cols: W M H S B G
[-0.10 -2.05 -2.03  0.31  1.07  0.31] -> C
[-0.10  6.38  9.04  7.89  2.55 -3.54] -> J
[-1.04  0.76  0.99  0.31 -1.90 -3.54] -> N
[ 4.59  4.51  0.99 -1.58 -1.90 -1.36] -> Y
[4.59 4.51 0.99 5.05 3.29 0.09] -> V
has: [0.31 0.99]
no
dup C: 
[0.31]

cols: Fakeg Bifam nez Zepup Tume Sirod bule
[-6.48 -3.63 -4.56  4.53 -3.21 -6.48  5.16] : E
[ 2.78  1.12 -1.99 -4.04  3.87  3.39 -5.67] : L
[ 4.78 -3.32 -1.37  3.40  3.81  2.52 -3.09] : P
[ 5.02  1.62  2.13 -0.35  3.57  1.86 -2.84] : K
[ 4.75 -0.02  1.13  0.74  7.42  2.49 -4.80] : T
[ 4.82  0.42 -3.60  4.90  2.95  6.85 -0.29] : A
[-0.92 -5.81  2.52  1.26 -1.68  3.41 -5.47] : F
[-0.64  4.17 -3.48  0.62 -0.54 -0.57  4.32] : Z
[-6.61  3.79 -1.90 -1.36 -5.90 -0.71  4.58] : U
[ 0.25 -2.33 -2.16 -1.18  5.07  3.02 -4.40] : D
col: [-0.02  0.42 -5.81  4.17]
Bifam
col: [-6.48  2.78]
Fakeg
dup E: 
[-6.48]

cols: vetem Puzen Maf pako
[2.15 3.15 2.34 0.75] = butuf
[ 2.07 -1.16 -1.26  2.07] = Geba
[-7.14  5.02  1.37 -6.66] = Tiv
[-7.60  5.21  1.43 -3.11] = gobom
col: [-1.26  1.37]
Maf
dup Geba: 
[2.07]

cols: Ref Bure sop Ped giv Leli
[ 0.35  0.61  0.41  0.39 -0.27  0.75] : Vili
[ 2.07 -0.71 -1.93  3.03  0.99  7.95] : vob
[0.78 5.60 0.78 1.98 0.97 2.89] : mizuf
[ 0.46  2.00  0.76  0.46 -0.04  2.18] : nobav
[1.16 2.23 1.04 0.52 0.23 2.53] : Gesi
col: [0.76 1.04]
sop
has: [1.98 0.97 2.90]
no
dup mizuf: 
[0.78]
dup nobav: 
[0.46]

cols: Davib Geti Mova lezep
[-0.59  2.24  3.33  1.15] = R
[ 4.73 -0.42  7.40 -0.21] = X
[ 4.69  5.60 -1.37  5.60] = Q
dup Q: 
[5.60]
has: [2.24 3.33]
yes
has: [-0.42  7.40 -0.21]
yes
col: [4.73 4.69]
Davib
col: [3.33 7.40]
Mova
has: [-0.21  7.40 -0.42  4.73]
no
has: [ 7.40 -0.42]
no

cols: vev Seg noka labu
[-0.66 -4.84 -0.16  1.63]  veb
[-2.25 -6.54 -1.01  0.60]  reze
[ 1.18  5.90 -0.16  6.97]  dubi
has: [-2.25 -6.54 -1.01  0.60]
yes
has: [-2.25 -6.54]
yes

cols: korov Fusu pazug levut
[2.88 0.34 8.01 0.25] -> davol
[ 0.16  1.53 -0.20  7.80] -> mev
[4.54 6.62 0.06 0.25] -> Rozi
[0.47 5.88 0.02 4.94] -> Bisi
[ 4.54  6.62 -0.18  0.63] -> Zifi
[ 0.16  1.92 -0.20  7.80] -> fug
[ 2.96  0.20  7.49 -0.07] -> suzur
has: [0.25 0.06]
no
has: [6.62 0.05 0.25]
no
col: [4.94 0.63]
levut
col: [ 0.02 -0.18 -0.20  7.49]
pazug
has: [ 0.16  1.53 -0.20]
yes

cols: fad Remag Tida garu
[-3.88  8.19 -4.58 -8.11] -> laret
[ 1.40 -1.58 -0.24 -2.52] -> sef
[-0.59 -0.12 -0.59 -0.59] -> bipa
[ 3.01  2.62 -1.40 -1.66] -> botul
[-2.89  7.49 -5.08 -6.85] -> Zun
[ 2.30  4.43 -4.19 -1.10] -> roko
[ 6.57 -6.29  1.59  2.77] -> Div
[-0.03 -0.37  1.34  3.01] -> Pir
[-0.06  4.00 -2.77 -5.14] -> vap
[-0.85 -3.83  0.81  5.19] -> Rol
[-5.18 -0.12 -5.18 -5.18] -> nak
col: [-3.88  1.40 -0.59  3.01 -2.89  2.30  6.57]
fad
has: [-3.88  8.19 -4.58 -8.11]
yes
dup bipa: 
[-0.59]
col: [ 4.43 -6.29 -0.37  4.00]
Remag
dup nak: 
[-5.18]
col: [-1.58 -0.12  2.62  7.49  4.43 -6.29]
Remag
col: [ 1.59  1.34 -2.77]
Tida

cols: nef fedur kuf monaf
[-2.09 -3.20 -1.05  4.08] : lov
[-3.27 -4.02  0.79  3.37] : gasos
[-1.20 -1.20 -1.20  1.63] : vitud
[-2.44 -3.63  3.80 -1.33] : lesid
[-4.40 -1.56  3.85 -1.56] : Lefe
[-3.96 -3.43  4.70 -1.13] : Rurur
dup Lefe: 
[-1.56]
dup vitud: 
[-1.20]
has: [-2.09 -3.20 -1.05]
yes
col: [ 0.79 -1.20  3.80  3.85  4.70]
kuf

cols: zel zafop leni Liba duvop gopa Kanu
[ 0.69  3.34  3.69 -6.93 -3.44 -1.81 -4.19] = ner
[ 7.91  1.63  3.13  1.46 -1.18  1.93  1.88] = pul
[-0.17  4.72  5.23 -4.73 -6.08  0.54 -4.83] = faf
[-0.17  4.72  5.23 -4.73 -5.41 -2.68 -5.27] = fevas
[ 0.15  0.31 -5.14  7.84  5.45 -3.92 -5.14] = Loko
[-1.18  1.63  1.93  1.46 -1.18  1.93  0.79] = Gume
find: [-1.18  1.63  1.93  1.46 -1.18  1.93  0.79]
Gume
has: [1.63 3.14 1.46]
no
dup Loko: 
[-5.14]
find: [ 0.69  3.34  3.69 -6.93 -3.44 -1.81 -4.19]
ner

cols: Bosum girem Nuno laf Fanit Papem
[ 1.48 -3.91 -7.12 -5.03  0.72 -6.01]  veruz
[ 0.16 -2.31  0.69  0.97  0.60 -2.37]  nat
[ 0.70 -2.30 -5.47 -2.87  0.31 -2.87]  buri
[ 2.78 -4.33 -3.70 -1.55  1.16 -3.56]  ninun
dup buri: 
[-2.87]
col: [0.72 0.60]
Fanit
has: [-3.56  1.16 -1.55]
no
has: [ 0.69 -2.30]
no

cols: Taka lup mibas mon Lun
[ 4.07  1.82  2.59 -0.39 -4.71] -> vazur
[-5.54  4.65  5.16  0.58  4.23] -> navub
[ 5.06  2.02 -0.38 -0.19 -3.40] -> Vigef
[ 4.07  1.82  2.59 -0.39  5.77] -> kas
[-7.98 -7.68 -2.36 -1.20 -7.98] -> pilev
col: [ 2.02  1.82 -7.68]
lup
has: [-3.40 -0.19]
no
dup pilev: 
[-7.98]
has: [-0.39  2.59]
no

cols: kugu lufu nozo tusiz fimo tep sobob logov
[ 3.18 -6.09  3.47 -0.12  5.13  1.57  4.63 -7.51] = siz
[ 3.18 -6.09  3.47 -0.12  5.13  3.18  3.18 -1.04] = detor
[-5.69  4.66  0.15 -3.17 -1.42 -4.54 -7.27  7.93] = Sel
[-3.04  4.77 -5.16  0.37  0.60 -7.23 -2.88  6.16] = kog
col: [ 3.18 -5.69]
kugu
has: [ 3.47 -6.09  3.18]
no
dup detor: 
[3.18]

cols: ramef Nulik Lanu Femev Dap Kodul
[ 5.93 -3.16  1.42 -4.03  3.23  7.96]  nisi
[-3.14  0.64  5.22  2.66 -4.45 -2.07]  belam
[-0.35 -1.21  2.76 -5.16  2.06 -2.46]  Guzo
[-5.77 -1.42 -3.05 -1.01  5.36 -3.80]  Bog
[-6.20  0.94 -2.85  2.14  5.48 -2.95]  Duvaf
[-2.16 -5.73  2.04 -1.41 -2.93 -3.55]  Gogid
has: [ 1.42 -4.03  3.23  7.96]
yes
has: [-4.03  1.42]
no
col: [-4.45  2.06  5.36  5.48 -2.93]
Dap
has: [-5.16  2.76]
no

cols: Pibar Vudar Kem vut Zofut Borek zov zemef nege
[ 5.33  1.52 -6.31 -1.11  0.10  7.24 -5.08 -4.44  3.97] = vagu
[ 7.16  6.41  7.39 -2.22  5.69 -2.22 -2.42 -2.39 -6.58] = Kof
[-0.75 -6.92 -5.52 -1.33  6.00 -0.88  1.17 -4.66  1.15] = Gaked
[ 1.03  2.12  3.47 -0.87 -4.47  4.40 -5.64 -5.95 -0.18] = gif
[-2.98 -3.98  2.35  4.83  4.57  6.67 -3.02  7.19 -3.13] = pira
[ 5.33  1.52 -6.31 -1.11 -6.21  2.19  4.62 -4.50  3.14] = fosu
[ 2.07  0.74  2.68  1.11  4.99  1.51  1.04 -4.94  7.15] = lesok
[ 1.66  0.66  0.74  0.86 -0.29  0.44  0.26 -3.24 -3.43] = lalo
[-2.98 -3.98  2.35  4.83  4.57  6.67 -1.69 -2.14 -0.71] = zefo
[ 0.12  0.00  5.90 -2.63 -3.05  4.16 -6.88  4.64  3.61] = gedi
[ 5.15 -6.51  5.09 -3.69  6.55 -5.30  5.78 -2.48  2.76] = Fev
[ 6.71  0.52  3.78  4.89 -2.92  7.44 -1.64  2.51 -3.81] = Zizut
dup Kof: 
[-2.22]
col: [6.67 4.16]
Borek
col: [ 0.10  5.69  6.00 -4.47  4.57]
Zofut
has: [-1.65  2.51]
no
col: [-4.94 -3.24 -2.14  4.64]
zemef

cols: buve rivod denu gavum vip diri Lelog
[-3.29  1.75  2.89 -5.02  3.02 -3.11  2.78]  rotu
[-8.44 -3.44 -2.31  2.57  0.24  1.54  2.27]  Bazig
[-7.24 -1.93 -1.06  2.38  0.79 -0.19  1.83]  lopi
col: [ 1.75 -3.44]
rivod
col: [-5.02  2.57]
gavum
col: [2.57 2.38]
gavum
has: [-3.44 -2.30  2.57]
no

